Below are the code and all the weights of a small trained network. Each question names an input and a class and asks about switching units off, where a switched-off unit gives its printed mean instead of its output.

import numpy as np


def w(rows, s, z=0):
    codes = np.array(rows[::2]) - 128.0
    scale = np.full(codes.shape[1], s)
    scale[-1] = z or s
    return codes * scale


def f(y):
    return y / 2 * (1 + np.tanh(0.7978845608 * (y + 0.044715 * y**3)))


def log_softmax(a):
    a = a - a.max(-1, keepdims=True)
    return a - np.log(np.exp(a).sum(-1, keepdims=True))


def net(x, mask):
    res = np.array(x, float).reshape(1, 4) / 4 @ E
    y = f(res @ A[0][:, :-1].T + A[0][:, -1])
    res = res + np.where(mask, y, B[0][:, -1]) @ B[0][:, :-1]
    return log_softmax(res[-1] @ U[:, :-1].T + U[:, -1])


A, B = {}, {}
E = w([
[65,188,77,118,55],'x0',
[138,22,78,97,122],'x1',
[178,85,41,252,115],'x2',
[243,206,117,106,118],'x3',
],0.013)
A[0] = w([
[124,113,184,82,146,177],'n1',
[179,175,125,150,156,202],'n2',
[147,150,90,74,127,73],'n3',
[123,24,123,162,119,163],'n4',
[169,147,226,186,176,37],'n5',
[123,190,163,81,111,192],'n6',
[105,101,102,170,151,141],'n7',
[104,150,251,53,130,142],'n8',
[145,132,91,135,118,60],'n9',
[9,102,152,107,100,183],'n10',
[63,147,133,124,115,147],'n11',
[100,108,71,71,64,240],'n12',
[169,183,53,143,92,215],'n13',
[107,85,88,113,101,46],'n14',
[95,115,165,182,187,181],'n15',
[134,72,211,101,160,240],'n16',
[93,140,203,74,160,133],'n17',
[107,33,81,152,164,195],'n18',
[137,114,107,129,108,206],'n19',
[151,54,123,91,245,208],'n20',
[160,145,131,159,94,124],'n21',
[170,69,132,105,138,135],'n22',
[152,75,70,222,88,156],'n23',
[226,126,113,134,120,254],'n24',
],0.016,0.0037)
B[0] = w([
[126,177,135,140,117,194],'n1',
[154,132,165,141,172,173],'n2',
[160,92,117,146,148,152],'n3',
[145,75,88,80,126,213],'n4',
[97,164,144,68,68,178],'n5',
[151,52,137,152,149,199],'n6',
[171,88,136,152,127,171],'n7',
[49,164,146,212,126,253],'n8',
[106,136,154,102,138,148],'n9',
[155,85,9,148,198,229],'n10',
[132,104,73,140,173,177],'n11',
[48,116,79,83,113,196],'n12',
[101,138,104,99,194,201],'n13',
[143,113,129,78,94,166],'n14',
[144,58,133,114,142,174],'n15',
[127,169,124,97,83,212],'n16',
[51,162,144,174,124,219],'n17',
[154,54,81,82,128,223],'n18',
[97,131,116,114,152,153],'n19',
[123,162,56,102,92,221],'n20',
[106,146,102,139,154,154],'n21',
[110,161,91,119,150,177],'n22',
[64,146,84,190,161,237],'n23',
[142,137,55,120,162,198],'n24',
],0.013,0.022)
U = w([
[229,101,169,130,196,116],'0',
[169,83,148,123,94,2],'1',
[170,90,148,134,87,18],'2',
[111,126,233,176,64,82],'3',
[110,107,104,35,94,190],'4',
[252,177,124,86,64,38],'5',
[153,28,92,136,167,196],'6',
[89,173,112,180,154,187],'7',
],0.014,0.0038)

Each question gives the input, the list of numbers given to net, and the class t.
The units are the neurons (one row each of A and B). Each row of codes is followed by its name. A weight is (code - 128) times the scale printed after its matrix; where a second scale follows, it is the last column's (A, B and U).
mask holds one flag per neuron, in row order. A switched-off neuron (its flag False) gives its mean, the last column of its row in B, instead of its output. The means were averaged over made-up inputs and are rounded, as every weight is.
A unit's drop is (log p(t) with every unit on - log p(t) with that unit switched off) / (log p(t) with every unit on - log p(t) with every unit switched off).
The circuit of an input: a set's keep is (log p(t) with only the set's units on - log p(t) with every unit switched off) / (log p(t) with every unit on - log p(t) with every unit switched off). Starting from the 12 units with the biggest drops (on a tie, the unit counted first), units are removed one at a time, each time the one whose removal leaves the highest keep (on an exact tie, the one counted first), for as long as the keep stays at least 0.8.
units of the circuit, in order: the units of the circuit, biggest drop first
top k neurons: the k neurons with the biggest drops, biggest first
drop of u: that unit's drop, to one decimal
input [-5,8,-7,-1], class 4: units of the circuit, in order	[n16]
input [-2,7,1,4], class 4: units of the circuit, in order	[n10, n20]
input [-1,4,1,1], class 4: units of the circuit, in order	[n10, n8]
input [-3,5,-7,-7], class 7: top 2 neurons	[n8, n17]
input [3,-3,1,-1], class 6: top 3 neurons	[n8, n17, n23]
input [0,-3,-1,-5], class 6: top 3 neurons	[n10, n23, n15]
input [-4,-5,2,-1], class 4: top 2 neurons	[n8, n5]
input [0,6,0,6], class 4: top 3 neurons	[n10, n8, n6]
input [-7,-7,-2,4], class 3: top 3 neurons	[n10, n5, n23]
input [-1,1,6,5], class 7: top 2 neurons	[n23, n10]
input [5,1,1,1], class 4: top 4 neurons	[n8, n17, n23, n10]
input [-7,1,-3,-7], class 4: top 2 neurons	[n16, n20]
input [5,-3,1,7], class 0: drop of n2	0.1
input [0,-7,6,-5], class 6: top neuron	[n8]
input [-4,3,-3,0], class 4: drop of n23	1.0
input [6,0,2,7], class 6: drop of n21	-0.3
